(in the rows, 128 means zero)
Each row is followed by its class.
[165 118 133 144 112 117 111 130 124 115 156 136 130 131 114 139 119 123
 144  88  91 133 166 122 121 121 101 118 152 142 129 114 123 120 133 130
 140 121 129 135 127 133  94 138 121 128 121 101 104 134]  BR
[100 162  95 115 150 134 138 127 132 132 119 135 130 122 140 138 131 142
 122 116 162 120  77 141 131 115 181 137  93 127 130 158 126 122 118 139
 115 108 137 126 129 133 128  96 145 141 136 150 118 133]  QJ
[193  69 147 137 105 132 123 118 119 120 140  82 131 130 105 128 126 128
 133 130  69 136 200 126 127 148  60 116 157 115 135 117 145 155 136 115
 145 153 145 143 117 127 115 158 141 113 115 123 121 121]  BR
[172  80 133 131 116 133 114 121 119 116 119 135 126 119 115 133 128 121
 120 127  82 122 191 125 128 152  61 110 161 125 133 113 139 161 125 105
 136 142 123 138  93 129 120 173 158 110 113 142 152 122]  BR
[136 138 139 122 123 127 129 131 103 119 109 145 129 126 127 143 140 121
 145 156 109 125 171 133 125 123 151 117 112 132 128 145 134 150 133 130
 131 133 131 129 134 120 138 119 152 134 135 127  84 127]  NH
[168  83 169 152 107 120 135 140 118 117 134 128 125 137 113 101 126 124
 126 118  90 132 159 125 116 150  81 115 164 128 122  91 131 114 137 118
 152 164 126 131 106 127 133 156 119 121 116  90 126 114]  BR
[141 169 145 122 117 119 109 134 156 102 144 143 132 119 100 152 100 123
 140  75  98 139 150 106 129 116 100 134 170 131 109 113 127 128 146 127
 150  94 111 147 128 128 103 178 103 130 123  70 140 142]  BR
[147 124 125 133 121 116 129 133 110 110 112 135 126 129 117 127 124 119
 136 137 116 131 175 120 130 126 117 114 138 137 124 122 132 145 134 130
 134 136 128 130 112 122 121 149 142 131 126 131  89 122]  BR
[181  68  99 135 123 130 124 111 125 136 117 170 133 119 122 120 136 137
 135  70 107 121 162 142 126 148  89 115 157 132 155 106 138 142 150  96
 126 109 126 130 104 123 110 121 151 109 107 141 195 141]  BR
[144 139 149 132 113 126 118 134 141 121 140 130 126 126 116 138 123 118
 128 119  89 132 181 118 132 128  83 130 159 129 117 111 126 140 132 121
 151 130 124 136 130 129 119 183 128 108 124 106 153 132]  BR
[147  56 178 145 116 123 123 131 116 102 140 124 137 143 111 118 114 126
 111  83  73 137 126 112 124 153  74 111 178 123 121 119 120 135 138 113
 146 130 132 146 115 136 113 182 116 127 115  94 114 115]  BR
[ 83 186 113 100 188 137 105 140 155 124 120 134 146 114 130 149 128 123
 122 149 144 130 123 125 133 128 162 143  98 115 103 162 114 152  94 137
 137 142 117 134 126 155 142 150 128 141 151 152 122 122]  TC
[126 123 145 122 118 127 124 125 108 106 119 127 119  89 117 151 136 122
 131 159  83 130 167 116 132 136 111 118 119 123 116 140 137 170 134 136
 136 142 135 136 129 125 133 166 160 135 119 144  97 113]  NH
[117 203  92 117 141 136 124 148 141 116 121 138 122 119 145 147 129 144
 133 126 171 128 142 133 131 112 169 138 100 132 117 137 127 123 102 131
 121 103 126 121 126 127 125 109 127 128 145 134 133 137]  TC
[141 153 108 125 129 126 120 126 110 111 119 138 126 137 124 142 133 123
 133 148 153 129 191 124 123 120 128 119 116 120 121 126 128 137 118 131
 116 137 131 124 133 120 123 133 148 129 132 134 100 122]  NH
[131 113 141 117 135 135 124 117 135 152 115 147 124  99 120 158 134 117
 123 128  69 138 160 137 137 154 107 136 151 114 136 121 131 165 135 106
 164 136 138 145 101 126 149 147 146 115 115 131 178 127]  BR
[172 155 117 127 109 127 115 132 133  88 134 134 133 149 107 137 125 112
 150 163 111 140 252 115 130 119  48 112 154 136 116 113 151 157 107 136
 137 160 126 133 134 124 121 179 150 111 120 131 101 124]  BR
[117 165  97 119 159 131 111 135 157 119 108 140 124 109 123 152 121 128
 123 123 145 134 148 139 132 123 131 131 116 114 120 148 121 147 107 129
 124 117 120 129 108 130 127 148 138 132 132 150 138 127]  TC
